Below is a small trained network, with its code and all its weights. Each question gives an input and a class and asks what happens when units are switched off, that is, made to give their printed mean instead of their output.

import numpy as np


def w(rows, s, z=0):
    codes = np.array(rows[::2]) - 128.0
    scale = np.full(codes.shape[1], s)
    scale[-1] = z or s
    return codes * scale


def f(y):
    return np.maximum(y, 0)


def log_softmax(a):
    a = a - a.max(-1, keepdims=True)
    return a - np.log(np.exp(a).sum(-1, keepdims=True))


def net(x, mask):
    res = np.array(x, float).reshape(1, 7) / 4 @ E
    y = f(res @ A[0][:, :-1].T + A[0][:, -1])
    res = res + np.where(mask, y, B[0][:, -1]) @ B[0][:, :-1]
    return log_softmax(res[-1] @ U[:, :-1].T + U[:, -1])


A, B = {}, {}
E = w([
[125,127,125,131],'x0',
[50,104,192,92],'x1',
[124,127,127,132],'x2',
[127,129,129,127],'x3',
[172,136,254,166],'x4',
[127,129,129,128],'x5',
[86,235,135,119],'x6',
],0.0095)
A[0] = w([
[161,89,116,167,96],'n0',
[122,138,155,74,121],'n1',
[71,194,122,169,187],'n2',
[169,155,201,174,155],'n3',
[127,159,152,131,254],'n4',
[188,163,84,209,70],'n5',
[173,147,204,170,72],'n6',
[131,146,170,220,90],'n7',
[137,162,128,79,100],'n8',
[171,25,134,86,55],'n9',
[247,192,118,172,146],'n10',
[64,86,156,139,86],'n11',
[133,200,155,109,92],'n12',
[171,184,72,132,187],'n13',
[141,185,134,121,107],'n14',
[110,143,98,75,109],'n15',
[14,95,224,101,72],'n16',
[134,196,204,139,117],'n17',
[106,204,119,156,88],'n18',
[106,113,197,161,184],'n19',
[102,191,128,111,96],'n20',
[173,130,92,162,164],'n21',
[88,228,149,139,108],'n22',
[86,115,128,96,118],'n23',
],0.012,0.0071)
B[0] = w([
[188,123,190,102,171],'n0',
[99,145,154,144,157],'n1',
[179,26,130,125,230],'n2',
[115,125,79,211,247],'n3',
[121,35,144,147,254],'n4',
[123,178,220,126,190],'n5',
[154,161,2,175,210],'n6',
[160,140,65,213,184],'n7',
[182,127,91,144,147],'n8',
[215,156,126,51,209],'n9',
[46,153,204,71,247],'n10',
[171,205,175,51,174],'n11',
[183,115,107,50,175],'n12',
[65,132,171,191,242],'n13',
[197,100,152,107,166],'n14',
[145,112,13,168,176],'n15',
[104,199,155,75,240],'n16',
[98,131,84,142,218],'n17',
[205,119,165,67,181],'n18',
[92,105,116,168,241],'n19',
[149,106,132,85,177],'n20',
[58,161,175,117,204],'n21',
[170,101,136,77,215],'n22',
[45,226,157,212,170],'n23',
],0.007)
U = w([
[100,94,153,130,253],'0',
[95,238,173,95,69],'1',
[252,121,133,71,61],'2',
[123,179,35,168,88],'3',
],0.015,0.0076)

Each question gives the input, the list of numbers given to net, and the class t.
The units are the neurons (one row each of A and B). Each row of codes is followed by its name. A weight is (code - 128) times the scale printed after its matrix; where a second scale follows, it is the last column's (A, B and U).
mask holds one flag per neuron, in row order. A switched-off neuron (its flag False) gives its mean, the last column of its row in B, instead of its output. The means were averaged over made-up inputs and are rounded, as every weight is.
A unit's drop is (log p(t) with every unit on - log p(t) with that unit switched off) / (log p(t) with every unit on - log p(t) with every unit switched off).
The circuit of an input: a set's keep is (log p(t) with only the set's units on - log p(t) with every unit switched off) / (log p(t) with every unit on - log p(t) with every unit switched off). Starting from the 12 units with the biggest drops (on a tie, the unit counted first), units are removed one at a time, each time the one whose removal leaves the highest keep (on an exact tie, the one counted first), for as long as the keep stays at least 0.8.
circuit, biggest first: the units of the circuit, biggest drop first
top k neurons: the k neurons with the biggest drops, biggest first
drop of u: that unit's drop, to one decimal
input [-2,-2,-8,2,3,3,-2], class 3: circuit, biggest first -> n2; n3
input [-6,-5,4,0,-6,-8,-5], class 0: circuit, biggest first -> n6; n21
input [-8,-6,-6,5,7,-3,5], class 0: circuit, biggest first -> n4; n9
input [2,-5,4,7,8,1,6], class 3: circuit, biggest first -> n6
input [-4,-2,-3,-1,-3,5,4], class 0: top 2 neurons -> n13; n9
input [-7,6,1,-4,-3,6,8], class 2: circuit, biggest first -> n2; n22; n18
input [6,8,6,-3,2,-4,-7], class 1: circuit, biggest first -> n16; n11
input [-5,0,-1,5,-5,2,4], class 0: circuit, biggest first -> n6; n2
input [3,8,-7,7,-6,-1,1], class 1: top 3 neurons -> n16; n23; n11
input [-6,-5,1,8,-4,-8,-1], class 0: circuit, biggest first -> n6; n13
input [1,-2,-1,0,8,-4,7], class 3: top 4 neurons -> n6; n3; n17; n7
input [-5,7,-1,6,4,-4,-1], class 1: top 2 neurons -> n16; n11
input [7,-5,6,-2,-7,1,-2], class 0: top 2 neurons -> n6; n3
input [-2,6,-7,3,7,-1,0], class 3: circuit, biggest first -> n6; n3; n7
input [2,-8,-8,7,4,-7,-1], class 1: circuit, biggest first -> n10
input [3,5,-8,-4,7,-8,7], class 2: top 2 neurons -> n22; n12
input [0,4,-5,-3,-3,-2,-4], class 1: top 2 neurons -> n2; n4
input [7,-6,-8,-3,-2,7,4], class 0: top 2 neurons -> n16; n2
input [-8,4,8,3,3,-3,7], class 0: top 3 neurons -> n9; n17; n19
input [8,2,-2,-4,5,0,5], class 0: circuit, biggest first -> n4
input [-5,5,1,7,3,4,5], class 0: top 2 neurons -> n2; n4
input [-2,6,-5,-6,-3,4,-1], class 1: drop of n10 -> -0.1
input [-4,-6,0,-3,8,-2,1], class 3: drop of n3 -> 0.4
input [-2,3,2,-5,6,-2,-8], class 2: drop of n19 -> 0.0
